(in the rows, 128 means zero)
Both labels of each row:
[143 160  86 142 135 210 105  94 165  39 106 110  87  99  87 153  77 112
 142 157 214 122 127 166 102  74 114 159 168  73 115 147 134  77 143 159
 131 166] | Z/q858
[150 141 113 127 143 115 105 123 168 148 141 121 122  96 124 154 156 134
  77  86 105 107 103 153 150  90 142 120 164 131 125 175 113 101 107 117
 115 116] | F/Q165
[139 170  75 134 153 198 119 100 178  48 116 125  98 118  82 131  79 116
 139 174 214 128 129 176 111  87 114 167 142  75 104 146 118  90 134 152
 125 183] | Z/q333
[135 118 148 138 134 102  91 173 132 214 141 142 146  91 158 184 149 110
  91  77 107 116 122 150 122 119 134 102 130 158 151 167 107 130 132 129
 122 138] | F/q719
[135 132 118 133 119 148 107 110 143  95 149 103 116 131 102 145 113 122
 111 147 179 120 137 168 106 104 114 128 120  81 127 152 123 107 142 155
 143 191] | F/q333
[121 125 133 133 135 171 108 158  97 191 126 138 137 115 139 136 110 122
 156 125 120 140 137  97  94 150 119 108 111 154 122 108 115 159 148 127
 145 128] | E/q333
[133 136 121 132 132 149 110 110 150  91 118 104 115 126 105 144  96 113
 124 149 180 128 148 176  97  96 120 134 130 104 125 147 137 106 146 156
 135 194] | Z/q333
[127 139 122 139 135 106 114 146 176 161 128 121 134 114 129 167 126 120
  84 108 153 138 135 190 126  92 127 136 132 128 110 178 111 121 130 131
 110 175] | F/q719
[118 137 121 117 136 111 125 140 180 132 121 153 141 114 124 152 113 128
  96 114 157 129 133 179 136  80 131 149 136 119 110 161 106 113 133 132
 109 164] | F/q938
[112 144  97 144 138 211 132 127 115  95 128 129 107 117  84 132  83 118
 180 184 174 140 134 103  98 163 107 148 136 109 110 100 133 132 135 142
 152 143] | E/q333
[164 222   4 187 168 252 156  28 180   4 121 119  54  96  43  80  65 121
 171 199 215  98  83 128 109  92 115 210 182  32  77 128 146  40  90 104
  81  51] | E/Q165
[135 123 116 136 149 109 125 141 171 183 139 133 142 108 150 137 147 124
  87  88 118 118 126 160 129 111 141 134 141 151 117 160 100 112 155 103
  91 128] | Z/Q165
[124 146  89 130 133 170 130 109 168  70 114 114 129 130  96 132  87 121
 136 161 208 125 133 169 113  69 111 153 143  76  98 142 124 110 120 148
 127 181] | F/q333
[132 146 128 140 138 177 113 133 132 127 128 115 108 114 114 160 106 118
 165 151 183 136 131 143 103 120 117 126 131 119 138 125 118 123 120 134
 141 175] | F/q333
[139 166  78 131 139 206 137  86 155   6 117 117  85 116  70 130  70 115
 167 192 236 130 121 166 110  83 119 169 147  65 109 137 146  86 115 155
 127 174] | F/q333
[112 133 124 136 135 164 127 158 135 149 116 156 127 142 140 116 101 131
 152 147 171 129 145 123 101 134 120 135 122 126 121 119 107 153 141 124
 134 145] | E/q333
[132 157  83 144 146 177 124 114 166  86 119 121 113 107 108 139 102 115
 125 145 193 122 128 160  96 101 121 149 142 107 116 143 111 100 127 117
 123 150] | F/q719
[132 123 118 154 135 199 121 148 115 168 132 144 123  84 138 161  99 135
 165 137 117 130 119  76  95 150 125 125 140 137 148 114 133 133 120 125
 123  86] | E/q719
[117 150  93 141 137 141 120 101 162 115 124 120 114 120 113 118 130 115
 109 140 152 108 130 153 120 104 123 136 144 112 125 151 112 114 141 127
 119 158] | Z/q719
[106 115 140 123 119 141 121 164 119 198 129 135 128 132 142 137 124 128
 144 137 140 135 146 141 104 137 126 103 112 146 138 103 123 163 144 134
 139 164] | E/q333
[143 173  47 172 155 252 133 102 145  53 113 125  77  90  73 108  69 140
 196 189 192 124 111 102  97 117 119 174 158  77 116 111 138  87 114 126
 116 102] | E/q719
[130 149 105 160 147 224 124 131 122 111 125 110 109 121 115 110  80 116
 177 185 166 151 140 104  80 144 127 140 136 117 144  94 143 123 121 135
 143 152] | E/q333
[144 136 130 152 150 165  74 117 128 140 131 115 112  61 117 207 122 119
  98 115 153 125 116 160 103  91 121 117 144 106 153 169 112  85 127 170
 140 157] | F/q719
[145 143 101 150 150 174 120 130 154 191 138 133 126  91 112 158 123 121
 103 101 135 112 124 163 111 117 130 138 139 139 127 155  92 111 134 123
 109 122] | F/q719
[126 130 117 122 138 148  94 126 158 125 125 125 116 119 113 155  90 129
 118 135 178 134 141 170 122  95 123 144 142 106 124 144 108 112 133 153
 125 180] | F/q333
[138 135 126 126 140 140 121 143 152 141 126 127 122 109 137 165 110 127
 107 125 166 137 108 162 108  93 122 135 132 115 125 151 120 106 141 148
 128 180] | F/q333
[128 113 134 143 143 157 126 148 111 173 128 139 133 116 130 134 134 124
 157 142 107 134 126  97 123 140 137 119 128 147 141 112 134 140 133 116
 123 101] | E/Q165
[126 141 105 148 126 176 124 143 129 155 127 119 124 126 135 116  86 119
 152 152 154 134 136 126  97 139 119 132 123 133 139 105 115 145 121 131
 124 153] | E/q858
[140 144 119 143 151 147 109 143 161 179 140 149 135  89 166 152 134 129
 100 110 138 109 128 155 131 105 136 122 137 125 141 162 108 113 129 124
 108 136] | F/Q165

Both labels of each row:
[123 108 122 127  60 130 131  85  93 113 133 159 108 150 178 135 109 133
 130 124 132 138 136 124 143 148 137  46 130 143 109 113 130 115 128 132
 143 123] | Q269/[1]
[124 101 125 130 111 135 106  82 109 113 134 132 163 161 151 123 117 123
 124 127 139 136 131 133 120 139  97 104 110 137 102 129 131 125 107 125
 127 137] | Q602/[1]
[106 111 129 133 112 142 121  87  72 109 138 146 105 134 126 146 104 135
 130 128 146 136 133  98 143 137  92  44 111 134 110 149 129 111 123 127
 141 133] | Q269/[1]
[120 125 118 144  58 137 130  73  78 119 126 153  82 122 162 156 105 131
 127 136 121 132 131 110 156 139 138  85 115 146 102 119 120 100 117 128
 129 150] | q215/[1]
[111 107 139 126 131 150 112  77  84 113 140 135 143 138 121 130 103 136
 127 118 154 138 129  79 145 142  79  57 100 133 106 162 134 113 113 119
 131 139] | q931/[1]
[118  57 119 115  88 131 120  97 116 124 146 135 199 184 126 101 107 125
 124 128 159 142 109  95 133 140  71 118 103 145  96 144 132 128 120 176
 119 139] | Q602/[1]
[122 134 124 134  55 129 139  96  99 122 127 169  69 120 148 149 108 143
 135 139 105 132 130 101 160 146 153 107 129 127 107 117 129 112 133 133
 120 141] | Q269/[1]
[117 115 121 139  81 134 125  80  79 124 133 155  88 147 148 154 100 133
 135 133 139 124 128 125 148 128 114  37 101 145  95 124 131 105 100 126
 129 155] | Q269/[1]
[104  89 134 140 134 138 132 113 106 101 141 142 133 141 127 130 127 126
 140 133 148 146 132 173 107 125  89 101 111 121 116 104 133 122 131 125
 123 123] | Q602/[1]
[131 101 135 115  96 144  97  61 134 117 130 143 181 177 129 106 112 135
 118 102 122 134 127  82 136 178 113  81  92 138  91 182 135 126  98 124
 113 145] | Q602/[1]
[128 115 153 121 159 158  93  79 125 117 139 112 210 145  89 108 104 131
 119 106 132 136 128  28 149 150  75 106 104 136  97 210 133 116 111 121
 125 139] | q931/[1]
[128 109 110 126  74 125 110  68 119 128 140 149 147 169 178 125 112 128
 125 111 137 135 124 139 128 157 130  83 113 143  96 141 135 125  93 130
 120 147] | Q602/[1]
[113  82 112 139  83 146 126  79  89 114 135 141 172 154 167 126 111 145
 122 131 156 152 133 115 136 123  92 117 116 156  98 125 135 104 116 135
 138 146] | q215/[1]
[114  91 141 120 119 146 116 111 124 117 142 144 128 142  60 128 108 130
 133 145 130 135 124  78 144 140  88  66  83 134  95 151 138 123 114 126
 107 139] | q931/[5]
[126 109 126 118  83 133 117  90 116 122 139 150 124 150 134 128 101 133
 123 111 123 135 124  93 146 165 130  68 111 128 102 157 136 122 110 131
 117 141] | q931/[5]
